Here is a tiny trained network, its code and every weight. The questions are about switching its units off for an input and a class, where a switched-off unit gives its printed mean instead of its output.

import numpy as np


def w(rows, s, z=0):
    codes = np.array(rows[::2]) - 128.0
    scale = np.full(codes.shape[1], s)
    scale[-1] = z or s
    return codes * scale


def norm(h):
    return h / np.sqrt((h * h).mean(-1, keepdims=True) + 1e-5)


def f(y):
    return np.maximum(y, 0)


def log_softmax(a):
    a = a - a.max(-1, keepdims=True)
    return a - np.log(np.exp(a).sum(-1, keepdims=True))


def net(x, mask):
    res = np.array(x, float).reshape(1, 2) / 4 @ E
    u = 0
    for l in range(2):
        y = f(norm(res) @ A[l][:, :-1].T + A[l][:, -1])
        res = res + np.where(mask[u : u + 15], y, B[l][:, -1]) @ B[l][:, :-1]
        u += 15
    return log_softmax(norm(res)[-1] @ U[:, :-1].T + U[:, -1])


A, B = {}, {}
E = w([
[26,159,54,239,84,112],'x0',
[44,91,109,78,192,2],'x1',
],0.0087)
A[0] = w([
[56,190,156,147,145,155,77],'0.n0',
[119,156,148,79,117,178,118],'0.n1',
[146,230,134,46,167,163,2],'0.n2',
[166,160,188,104,115,158,124],'0.n3',
[147,118,140,87,171,62,63],'0.n4',
[85,143,135,139,128,71,48],'0.n5',
[94,168,195,163,154,164,78],'0.n6',
[67,160,39,13,110,177,97],'0.n7',
[174,107,143,195,63,121,64],'0.n8',
[179,87,58,125,60,151,53],'0.n9',
[229,183,123,155,109,128,56],'0.n10',
[65,253,201,170,154,127,44],'0.n11',
[189,118,160,141,86,146,123],'0.n12',
[113,140,95,149,82,99,181],'0.n13',
[118,164,88,160,101,186,30],'0.n14',
],0.0056,0.0031)
B[0] = w([
[132,71,117,140,135,134,177],'0.n0',
[147,83,75,127,79,108,194],'0.n1',
[130,76,140,121,126,115,174],'0.n2',
[190,53,27,163,60,78,253],'0.n3',
[56,116,185,192,107,176,238],'0.n4',
[195,141,181,98,122,161,193],'0.n5',
[181,111,108,112,121,115,151],'0.n6',
[111,105,166,143,147,126,152],'0.n7',
[74,158,113,130,229,160,200],'0.n8',
[134,89,118,137,146,161,172],'0.n9',
[68,84,143,108,157,174,214],'0.n10',
[94,85,106,113,114,144,164],'0.n11',
[12,176,179,110,235,142,242],'0.n12',
[141,13,150,156,149,128,253],'0.n13',
[188,125,171,40,90,40,212],'0.n14',
],0.011,0.0025)
A[1] = w([
[61,164,111,142,85,80,111],'1.n0',
[119,198,72,249,52,115,111],'1.n1',
[173,136,248,218,87,153,164],'1.n2',
[94,189,96,80,141,22,100],'1.n3',
[101,143,77,162,129,155,77],'1.n4',
[174,176,145,173,96,209,127],'1.n5',
[100,132,164,97,128,166,91],'1.n6',
[136,82,68,139,162,82,53],'1.n7',
[199,145,157,90,129,132,3],'1.n8',
[142,103,110,136,102,158,132],'1.n9',
[150,171,121,139,117,194,109],'1.n10',
[172,191,155,152,93,230,106],'1.n11',
[133,200,181,173,81,185,146],'1.n12',
[119,172,104,90,146,36,95],'1.n13',
[231,177,177,38,137,102,85],'1.n14',
],0.013,0.0031)
B[1] = w([
[194,80,147,97,96,110,214],'1.n0',
[232,3,60,99,61,95,254],'1.n1',
[134,156,58,86,167,169,230],'1.n2',
[95,173,215,173,179,148,211],'1.n3',
[184,87,135,82,92,100,200],'1.n4',
[66,206,214,151,135,113,237],'1.n5',
[154,174,69,123,124,115,184],'1.n6',
[140,192,104,100,142,166,250],'1.n7',
[132,48,82,89,115,55,178],'1.n8',
[94,150,139,130,163,87,229],'1.n9',
[87,170,154,162,132,114,197],'1.n10',
[70,172,226,170,178,96,241],'1.n11',
[74,155,156,154,193,126,195],'1.n12',
[68,228,161,199,142,147,190],'1.n13',
[190,49,39,169,35,112,226],'1.n14',
],0.014,0.0048)
U = w([
[56,184,236,192,186,85,219],'0',
[202,8,85,127,66,64,215],'1',
[112,179,38,41,205,210,160],'2',
[151,174,132,138,66,197,3],'3',
[122,153,136,124,53,216,30],'4',
[133,135,148,133,71,211,17],'5',
[140,187,143,103,28,188,9],'6',
],0.014,0.0056)

Each question gives the input, the list of numbers given to net, and the class t.
The units are the neurons (one row each of A and B). Each row of codes is followed by its name. A weight is (code - 128) times the scale printed after its matrix; where a second scale follows, it is the last column's (A, B and U).
mask holds one flag per neuron, layer by layer. A switched-off neuron (its flag False) gives its mean, the last column of its row in B, instead of its output. The means were averaged over made-up inputs and are rounded, as every weight is.
A unit's drop is (log p(t) with every unit on - log p(t) with that unit switched off) / (log p(t) with every unit on - log p(t) with every unit switched off).
The circuit of an input: a set's keep is (log p(t) with only the set's units on - log p(t) with every unit switched off) / (log p(t) with every unit on - log p(t) with every unit switched off). Starting from the 12 units with the biggest drops (on a tie, the unit counted first), units are removed one at a time, each time the one whose removal leaves the highest keep (on an exact tie, the one counted first), for as long as the keep stays at least 0.8.
circuit, biggest first: the units of the circuit, biggest drop first
most important unit: the unit with the biggest drop
k most important neurons: the k neurons with the biggest drops, biggest first
k most important neurons of layer l: the k neurons of layer l with the biggest drops, biggest first
drop when u is switched off: that unit's drop, to one decimal
input [3,-2], class 2: 3 most important neurons of layer 0 => (0.n13; 0.n14; 0.n3)
input [8,-7], class 1: most important unit => 1.n1
input [3,3], class 2: circuit, biggest first => (1.n7; 1.n11)
input [3,1], class 2: 2 most important neurons => (0.n13; 0.n5)
input [3,0], class 2: 3 most important neurons => (0.n13; 0.n3; 1.n1)
input [-6,-5], class 1: 2 most important neurons => (1.n14; 0.n4)
input [-3,1], class 2: 3 most important neurons => (0.n4; 0.n14; 1.n1)
input [-2,0], class 2: 2 most important neurons => (1.n1; 1.n11)
input [-4,-4], class 0: 2 most important neurons of layer 0 => (0.n14; 0.n10)
input [2,-3], class 2: 2 most important neurons => (0.n14; 1.n1)
input [6,-5], class 1: 2 most important neurons => (1.n1; 0.n5)
input [6,-6], class 0: 4 most important neurons => (1.n11; 0.n3; 1.n5; 1.n12)
input [1,3], class 2: 4 most important neurons => (0.n5; 1.n1; 0.n12; 1.n11)
input [5,4], class 1: most important unit => 0.n14
input [-3,3], class 2: 2 most important neurons of layer 0 => (0.n4; 0.n12)
input [2,0], class 2: drop when 1.n1 is switched off => 0.2
input [5,0], class 1: drop when 0.n5 is switched off => 0.0
input [-2,-2], class 2: drop when 1.n1 is switched off => 0.1
